Below is a small trained network, with its code and all its weights. Each question gives an input and a class and asks what happens when units are switched off, that is, made to give their printed mean instead of their output.

import numpy as np


def w(rows, s, z=0):
    codes = np.array(rows[::2]) - 128.0
    scale = np.full(codes.shape[1], s)
    scale[-1] = z or s
    return codes * scale


def norm(h):
    return h / np.sqrt((h * h).mean(-1, keepdims=True) + 1e-5)


def f(y):
    return y / 2 * (1 + np.tanh(0.7978845608 * (y + 0.044715 * y**3)))


def log_softmax(a):
    a = a - a.max(-1, keepdims=True)
    return a - np.log(np.exp(a).sum(-1, keepdims=True))


def net(x, mask):
    res = np.array(x, float).reshape(1, 4) / 4 @ E
    u = 0
    for l in range(4):
        y = f(norm(res) @ A[l][:, :-1].T + A[l][:, -1])
        res = res + np.where(mask[u : u + 10], y, B[l][:, -1]) @ B[l][:, :-1]
        u += 10
    return log_softmax(norm(res)[-1] @ U[:, :-1].T + U[:, -1])


A, B = {}, {}
E = w([
[120,176,59,47,120,156,171,118,154],'x0',
[107,234,80,99,170,185,71,135,138],'x1',
[129,62,40,139,187,125,28,193,121],'x2',
[33,177,82,252,84,66,140,136,45],'x3',
],0.0036)
A[0] = w([
[177,93,154,178,149,148,166,116,111,30],'0.n1',
[96,118,110,112,134,104,162,137,134,83],'0.n2',
[93,104,85,180,128,120,104,115,94,108],'0.n3',
[132,52,117,108,155,102,126,161,80,66],'0.n4',
[144,99,166,108,162,113,79,123,133,131],'0.n5',
[198,153,100,156,228,119,137,187,33,113],'0.n6',
[157,98,184,157,149,126,116,122,87,107],'0.n7',
[161,3,160,142,172,102,96,118,154,31],'0.n8',
[72,221,96,105,192,155,10,151,102,4],'0.n9',
[93,112,109,138,103,60,124,113,55,113],'0.n10',
],0.0047,0.0017)
B[0] = w([
[105,113,182,176,122,105,114,100,103,132],'0.n1',
[133,146,175,117,106,123,125,122,124,115],'0.n2',
[103,136,129,111,100,145,183,187,131,187],'0.n3',
[126,136,171,111,63,173,127,101,108,165],'0.n4',
[110,91,120,76,60,134,177,127,71,187],'0.n5',
[132,173,92,80,43,156,137,122,184,175],'0.n6',
[145,90,133,145,67,208,123,86,173,171],'0.n7',
[116,68,187,92,37,172,75,121,75,252],'0.n8',
[57,84,122,213,135,164,71,36,253,252],'0.n9',
[110,93,185,165,149,68,193,198,150,193],'0.n10',
],0.0042,0.0024)
A[1] = w([
[155,163,140,56,136,107,175,98,144,114],'1.n1',
[140,113,144,139,117,63,112,118,69,93],'1.n2',
[115,183,98,173,180,178,3,97,165,40],'1.n3',
[161,103,74,44,141,156,153,175,142,138],'1.n4',
[98,202,126,103,125,110,166,111,79,120],'1.n5',
[124,121,127,120,134,143,128,141,134,16],'1.n6',
[104,156,83,84,189,122,169,113,146,90],'1.n7',
[150,220,188,142,141,177,165,133,134,2],'1.n8',
[166,177,155,97,161,132,175,60,101,7],'1.n9',
[91,119,152,159,189,140,72,191,41,159],'1.n10',
],0.0052,0.001)
B[1] = w([
[198,194,81,143,125,145,153,62,54,160],'1.n1',
[126,115,143,63,185,183,117,119,168,145],'1.n2',
[67,75,72,84,18,155,130,11,202,252],'1.n3',
[168,183,197,95,182,36,83,92,94,182],'1.n4',
[155,130,159,116,85,237,51,156,117,146],'1.n5',
[122,140,151,102,137,92,105,167,166,116],'1.n6',
[177,4,164,172,128,48,130,128,77,145],'1.n7',
[141,73,112,148,40,164,168,140,116,147],'1.n8',
[201,171,75,232,85,209,174,179,96,146],'1.n9',
[162,155,72,47,98,120,172,111,149,153],'1.n10',
],0.0036,0.0031)
A[2] = w([
[133,49,158,96,171,108,30,186,145,86],'2.n1',
[1,190,61,157,124,97,98,155,88,195],'2.n2',
[63,126,74,113,157,124,91,157,166,253],'2.n3',
[225,131,155,123,169,105,141,105,179,125],'2.n4',
[185,148,85,39,169,169,127,86,108,13],'2.n5',
[54,110,129,141,109,97,183,162,155,40],'2.n6',
[84,187,37,159,154,87,162,249,110,1],'2.n7',
[130,123,109,130,163,85,84,35,209,82],'2.n8',
[104,100,176,158,133,102,155,43,157,86],'2.n9',
[88,228,54,132,145,186,65,98,123,137],'2.n10',
],0.0048,0.00088)
B[2] = w([
[139,124,156,122,68,171,187,113,105,213],'2.n1',
[112,159,135,74,138,126,64,116,123,253],'2.n2',
[102,187,146,118,87,159,132,71,152,201],'2.n3',
[85,162,85,123,139,130,114,138,113,163],'2.n4',
[127,119,117,161,164,103,100,191,112,191],'2.n5',
[149,137,137,159,165,115,98,149,129,184],'2.n6',
[131,195,170,139,117,148,66,183,92,182],'2.n7',
[102,172,77,117,132,99,128,119,161,208],'2.n8',
[113,120,102,129,170,151,118,169,140,186],'2.n9',
[132,1,151,137,123,117,146,115,201,215],'2.n10',
],0.0071,0.0026)
A[3] = w([
[112,82,167,194,186,40,178,160,142,7],'3.n1',
[66,91,187,219,82,104,116,109,124,209],'3.n2',
[102,138,165,107,144,114,161,118,48,119],'3.n3',
[100,160,151,77,94,69,65,206,135,85],'3.n4',
[207,137,80,44,195,54,130,154,161,50],'3.n5',
[179,143,87,50,222,103,80,123,72,167],'3.n6',
[150,140,142,200,146,120,219,152,119,133],'3.n7',
[50,197,80,173,135,87,61,255,99,81],'3.n8',
[124,150,147,98,134,155,134,41,197,227],'3.n9',
[198,202,135,136,130,187,189,120,111,93],'3.n10',
],0.0052,0.0011)
B[3] = w([
[109,93,131,147,208,115,118,185,254,134],'3.n1',
[122,154,101,60,225,112,123,116,128,252],'3.n2',
[92,135,119,103,117,135,52,128,160,159],'3.n3',
[143,195,143,178,156,151,157,117,117,175],'3.n4',
[122,124,166,215,204,58,84,57,38,151],'3.n5',
[88,76,139,185,171,89,145,77,78,161],'3.n6',
[162,103,64,133,146,149,150,174,202,169],'3.n7',
[144,188,169,118,127,203,116,104,85,225],'3.n8',
[54,134,61,160,111,24,106,141,127,243],'3.n9',
[146,146,47,135,82,70,138,151,121,170],'3.n10',
],0.0054,0.0031)
U = w([
[237,164,42,146,47,125,225,146,131,42],'0',
[177,107,112,156,224,43,122,51,8,18],'1',
[168,26,227,38,53,181,133,131,66,140],'2',
[108,255,205,130,142,194,80,166,61,217],'3',
[33,127,56,111,97,113,76,49,228,254],'4',
[127,89,168,143,242,130,176,215,221,25],'5',
],0.0092,0.00089)

Each question gives the input, the list of numbers given to net, and the class t.
The units are the neurons (one row each of A and B). Each row of codes is followed by its name. A weight is (code - 128) times the scale printed after its matrix; where a second scale follows, it is the last column's (A, B and U).
mask holds one flag per neuron, layer by layer. A switched-off neuron (its flag False) gives its mean, the last column of its row in B, instead of its output. The means were averaged over made-up inputs and are rounded, as every weight is.
A unit's drop is (log p(t) with every unit on - log p(t) with that unit switched off) / (log p(t) with every unit on - log p(t) with every unit switched off).
The circuit of an input: a set's keep is (log p(t) with only the set's units on - log p(t) with every unit switched off) / (log p(t) with every unit on - log p(t) with every unit switched off). Starting from the 12 units with the biggest drops (on a tie, the unit counted first), units are removed one at a time, each time the one whose removal leaves the highest keep (on an exact tie, the one counted first), for as long as the keep stays at least 0.8.
circuit, biggest first: the units of the circuit, biggest drop first
most important unit: the unit with the biggest drop
k most important neurons: the k neurons with the biggest drops, biggest first
top k neurons in layer l: the k neurons of layer l with the biggest drops, biggest first
drop when u is switched off: that unit's drop, to one decimal
input [1,-5,-2,6], class 3: circuit, biggest first -> [3.n8, 2.n10, 1.n3]
input [-3,-5,-1,0], class 5: circuit, biggest first -> [3.n1, 1.n3]
input [-6,2,2,3], class 3: circuit, biggest first -> [3.n8]
input [7,2,7,-7], class 1: 3 most important neurons -> [1.n4, 3.n5, 2.n5]
input [-7,2,0,2], class 3: circuit, biggest first -> [2.n10, 3.n8]
input [7,-7,5,-7], class 1: circuit, biggest first -> [1.n4, 3.n5]
input [-4,0,-8,2], class 0: 4 most important neurons -> [0.n9, 2.n10, 1.n9, 3.n10]
input [-8,4,-6,2], class 5: 2 most important neurons -> [2.n3, 2.n1]
input [-4,-6,5,6], class 3: top 3 neurons in layer 2 -> [2.n10, 2.n7, 2.n2]
input [3,-7,-4,7], class 5: 2 most important neurons -> [3.n1, 0.n10]
input [5,2,-7,-4], class 0: 2 most important neurons -> [1.n9, 1.n8]
input [7,0,-6,-4], class 0: 3 most important neurons -> [1.n9, 1.n8, 2.n2]
input [-8,4,0,-5], class 2: 2 most important neurons -> [0.n8, 0.n5]
input [4,-3,5,0], class 2: 2 most important neurons -> [2.n1, 0.n4]
input [7,4,4,-8], class 1: most important unit -> 3.n5
input [2,1,-3,-2], class 0: 3 most important neurons -> [1.n9, 1.n8, 2.n2]
input [6,-5,-4,-4], class 1: top 2 neurons in layer 3 -> [3.n5, 3.n6]
input [-3,-2,-6,-7], class 0: 2 most important neurons -> [3.n10, 1.n9]
input [6,-8,4,3], class 5: 2 most important neurons -> [0.n10, 3.n1]
input [6,1,-2,4], class 3: most important unit -> 1.n3
input [-7,-5,0,5], class 5: drop when 2.n10 is switched off -> 0.0
